Here is a tiny trained network, its code and every weight. The questions are about switching its units off for an input and a class, where a switched-off unit gives its printed mean instead of its output.

import numpy as np


def w(rows, s, z=0):
    codes = np.array(rows[::2]) - 128.0
    scale = np.full(codes.shape[1], s)
    scale[-1] = z or s
    return codes * scale


def f(y):
    return y / 2 * (1 + np.tanh(0.7978845608 * (y + 0.044715 * y**3)))


def log_softmax(a):
    a = a - a.max(-1, keepdims=True)
    return a - np.log(np.exp(a).sum(-1, keepdims=True))


def net(x, mask):
    res = np.array(x, float).reshape(1, 8) / 4 @ E
    y = f(res @ A[0][:, :-1].T + A[0][:, -1])
    res = res + np.where(mask, y, B[0][:, -1]) @ B[0][:, :-1]
    return log_softmax(res[-1] @ U[:, :-1].T + U[:, -1])


A, B = {}, {}
E = w([
[119,160,155,18],'x0',
[37,170,192,105],'x1',
[62,205,77,107],'x2',
[187,144,172,3],'x3',
[216,171,31,149],'x4',
[225,193,168,132],'x5',
[160,73,185,162],'x6',
[124,27,124,56],'x7',
],0.0066)
A[0] = w([
[95,204,177,81,197],'neuron 1',
[202,149,79,26,159],'neuron 2',
[101,172,114,54,115],'neuron 3',
[131,4,140,158,168],'neuron 4',
[183,64,42,103,206],'neuron 5',
[218,2,91,111,255],'neuron 6',
[100,208,152,216,221],'neuron 7',
[221,154,185,53,148],'neuron 8',
[68,35,175,191,135],'neuron 9',
[77,74,210,212,148],'neuron 10',
[178,160,11,200,230],'neuron 11',
[175,51,135,132,163],'neuron 12',
[158,230,134,244,220],'neuron 13',
[226,117,210,55,129],'neuron 14',
[72,41,101,144,126],'neuron 15',
[62,146,154,24,131],'neuron 16',
],0.0081,0.0039)
B[0] = w([
[142,71,107,46,193],'neuron 1',
[73,164,196,166,212],'neuron 2',
[90,110,151,34,167],'neuron 3',
[30,150,138,196,204],'neuron 4',
[53,167,110,229,206],'neuron 5',
[104,170,93,233,248],'neuron 6',
[168,91,41,160,215],'neuron 7',
[114,179,234,131,207],'neuron 8',
[8,76,221,165,209],'neuron 9',
[64,65,130,150,205],'neuron 10',
[117,229,47,89,255],'neuron 11',
[117,139,78,184,175],'neuron 12',
[230,136,26,94,239],'neuron 13',
[165,188,237,196,206],'neuron 14',
[62,131,200,114,184],'neuron 15',
[150,75,155,2,201],'neuron 16',
],0.0078,0.0072)
U = w([
[204,134,10,94,251],'0',
[97,127,167,68,152],'1',
[205,147,176,126,18],'2',
[85,200,91,168,209],'3',
[111,81,130,57,5],'4',
[79,63,130,185,64],'5',
],0.011,0.0032)

Each question gives the input, the list of numbers given to net, and the class t.
The units are the neurons (one row each of A and B). Each row of codes is followed by its name. A weight is (code - 128) times the scale printed after its matrix; where a second scale follows, it is the last column's (A, B and U).
mask holds one flag per neuron, in row order. A switched-off neuron (its flag False) gives its mean, the last column of its row in B, instead of its output. The means were averaged over made-up inputs and are rounded, as every weight is.
A unit's drop is (log p(t) with every unit on - log p(t) with that unit switched off) / (log p(t) with every unit on - log p(t) with every unit switched off).
The circuit of an input: a set's keep is (log p(t) with only the set's units on - log p(t) with every unit switched off) / (log p(t) with every unit on - log p(t) with every unit switched off). Starting from the 12 units with the biggest drops (on a tie, the unit counted first), units are removed one at a time, each time the one whose removal leaves the highest keep (on an exact tie, the one counted first), for as long as the keep stays at least 0.8.
units of the circuit, in order: the units of the circuit, biggest drop first
unit that matters most: the unit with the biggest drop
k most important neurons: the k neurons with the biggest drops, biggest first
drop when u is switched off: that unit's drop, to one decimal
input [-7,8,6,-8,6,2,8,1], class 0: units of the circuit, in order	neuron 13; neuron 7
input [8,8,6,-1,8,5,-2,2], class 4: units of the circuit, in order	neuron 1; neuron 16
input [-5,-2,-5,3,-5,6,0,-6], class 2: unit that matters most	neuron 14
input [7,-1,-4,4,6,-7,-5,1], class 1: units of the circuit, in order	neuron 16; neuron 2
input [-2,1,-6,5,4,6,-7,-1], class 2: units of the circuit, in order	neuron 14; neuron 8
input [5,8,8,-7,-1,-6,0,-6], class 0: 2 most important neurons	neuron 7; neuron 13
input [-3,8,-1,6,8,-7,-5,5], class 1: units of the circuit, in order	neuron 7; neuron 16
input [1,-8,4,3,-5,-8,-2,-3], class 1: units of the circuit, in order	neuron 7; neuron 6; neuron 12
input [6,-5,-3,2,2,-7,2,2], class 3: units of the circuit, in order	neuron 6; neuron 5
input [8,-5,-1,2,3,5,-6,-1], class 2: units of the circuit, in order	neuron 14; neuron 8
input [8,7,-2,1,-7,6,-1,-8], class 4: 2 most important neurons	neuron 1; neuron 16
input [-1,7,0,4,7,-4,-6,7], class 1: 3 most important neurons	neuron 13; neuron 2; neuron 7
input [6,-3,-5,6,-6,0,-4,0], class 2: 2 most important neurons	neuron 14; neuron 9
input [7,-5,5,6,0,5,8,4], class 2: units of the circuit, in order	neuron 14
input [-2,3,3,1,-6,-3,-1,-7], class 1: 2 most important neurons	neuron 6; neuron 11
input [5,-1,-6,-6,5,-3,5,-5], class 0: 2 most important neurons	neuron 13; neuron 2
input [5,-8,-3,-1,8,-6,1,6], class 3: drop when neuron 7 is switched off	0.0
input [5,7,1,-2,-7,-1,6,-4], class 4: drop when neuron 16 is switched off	0.2
input [1,-5,-3,7,-6,3,1,-2], class 2: drop when neuron 14 is switched off	0.3
input [-4,-6,-8,1,1,6,4,-8], class 0: units of the circuit, in order	neuron 13
